Below are the code and all the weights of a small trained network. Each question names an input and a class and asks about switching units off, where a switched-off unit gives its printed mean instead of its output.

import numpy as np


def w(rows, s, z=0):
    codes = np.array(rows[::2]) - 128.0
    scale = np.full(codes.shape[1], s)
    scale[-1] = z or s
    return codes * scale


def f(y):
    return y / 2 * (1 + np.tanh(0.7978845608 * (y + 0.044715 * y**3)))


def log_softmax(a):
    a = a - a.max(-1, keepdims=True)
    return a - np.log(np.exp(a).sum(-1, keepdims=True))


def net(x, mask):
    res = np.array(x, float).reshape(1, 7) / 4 @ E
    y = f(res @ A[0][:, :-1].T + A[0][:, -1])
    res = res + np.where(mask, y, B[0][:, -1]) @ B[0][:, :-1]
    return log_softmax(res[-1] @ U[:, :-1].T + U[:, -1])


A, B = {}, {}
E = w([
[159,248,192,82,112],'x0',
[206,93,179,219,73],'x1',
[138,129,119,128,135],'x2',
[135,123,128,119,128],'x3',
[136,121,131,114,126],'x4',
[128,94,215,132,246],'x5',
[123,129,132,131,125],'x6',
],0.017)
A[0] = w([
[129,102,118,65,126,177],'neuron 0',
[98,48,128,125,153,173],'neuron 1',
[181,141,163,155,89,94],'neuron 2',
[77,99,76,121,118,214],'neuron 3',
[130,114,187,148,223,158],'neuron 4',
[81,134,104,97,160,196],'neuron 5',
[148,144,167,126,133,77],'neuron 6',
[104,47,89,128,112,216],'neuron 7',
[66,150,103,91,155,253],'neuron 8',
[185,119,154,183,105,158],'neuron 9',
[161,66,136,163,114,164],'neuron 10',
[129,144,118,95,114,175],'neuron 11',
[182,114,123,114,126,117],'neuron 12',
[177,251,170,111,131,178],'neuron 13',
[141,111,112,124,113,112],'neuron 14',
[119,119,180,111,190,108],'neuron 15',
[111,82,110,136,129,238],'neuron 16',
[148,119,67,155,59,218],'neuron 17',
],0.02,0.011)
B[0] = w([
[152,144,74,123,116,165],'neuron 0',
[116,110,48,168,186,201],'neuron 1',
[104,75,187,111,93,178],'neuron 2',
[188,152,75,201,110,194],'neuron 3',
[117,84,123,65,255,229],'neuron 4',
[202,120,78,139,137,194],'neuron 5',
[128,94,182,68,136,153],'neuron 6',
[160,145,176,198,151,212],'neuron 7',
[177,192,63,94,108,216],'neuron 8',
[44,49,227,111,113,194],'neuron 9',
[70,120,186,198,169,189],'neuron 10',
[126,152,111,113,106,164],'neuron 11',
[116,119,149,139,124,140],'neuron 12',
[127,140,134,35,91,254],'neuron 13',
[136,159,171,132,137,140],'neuron 14',
[169,130,159,81,224,197],'neuron 15',
[139,148,101,229,153,188],'neuron 16',
[134,177,206,166,71,217],'neuron 17',
],0.013,0.033)
U = w([
[210,163,80,190,95,162],'0',
[123,209,66,74,27,166],'1',
[80,147,176,210,106,89],'2',
[78,108,160,99,10,255],'3',
[176,107,58,147,227,125],'4',
[192,168,124,42,196,71],'5',
[35,65,133,171,224,91],'6',
[95,61,181,54,174,47],'7',
],0.012,0.0038)

Each question gives the input, the list of numbers given to net, and the class t.
The units are the neurons (one row each of A and B). Each row of codes is followed by its name. A weight is (code - 128) times the scale printed after its matrix; where a second scale follows, it is the last column's (A, B and U).
mask holds one flag per neuron, in row order. A switched-off neuron (its flag False) gives its mean, the last column of its row in B, instead of its output. The means were averaged over made-up inputs and are rounded, as every weight is.
A unit's drop is (log p(t) with every unit on - log p(t) with that unit switched off) / (log p(t) with every unit on - log p(t) with every unit switched off).
The circuit of an input: a set's keep is (log p(t) with only the set's units on - log p(t) with every unit switched off) / (log p(t) with every unit on - log p(t) with every unit switched off). Starting from the 12 units with the biggest drops (on a tie, the unit counted first), units are removed one at a time, each time the one whose removal leaves the highest keep (on an exact tie, the one counted first), for as long as the keep stays at least 0.8.
circuit, biggest first: the units of the circuit, biggest drop first
k most important neurons: the k neurons with the biggest drops, biggest first
drop of u: that unit's drop, to one decimal
input [0,-2,3,3,-8,2,0], class 4: circuit, biggest first -> [neuron 13]
input [-6,1,-2,-4,0,2,-7], class 6: 2 most important neurons -> [neuron 10; neuron 8]
input [2,1,-7,1,5,0,1], class 3: 2 most important neurons -> [neuron 4; neuron 15]
input [1,1,-7,7,5,0,-7], class 3: 3 most important neurons -> [neuron 4; neuron 15; neuron 8]
input [0,-3,5,-2,2,-6,2], class 0: 2 most important neurons -> [neuron 13; neuron 3]
input [-8,4,-6,-1,3,0,7], class 2: 3 most important neurons -> [neuron 4; neuron 17; neuron 7]
input [-7,5,8,-6,-7,0,7], class 2: 2 most important neurons -> [neuron 4; neuron 17]
input [0,4,-7,-3,6,-4,-3], class 2: drop of neuron 13 -> 0.6
input [-3,1,5,5,-3,-2,0], class 2: drop of neuron 8 -> 0.1
input [5,-1,-7,-5,5,-6,4], class 1: drop of neuron 9 -> 0.0
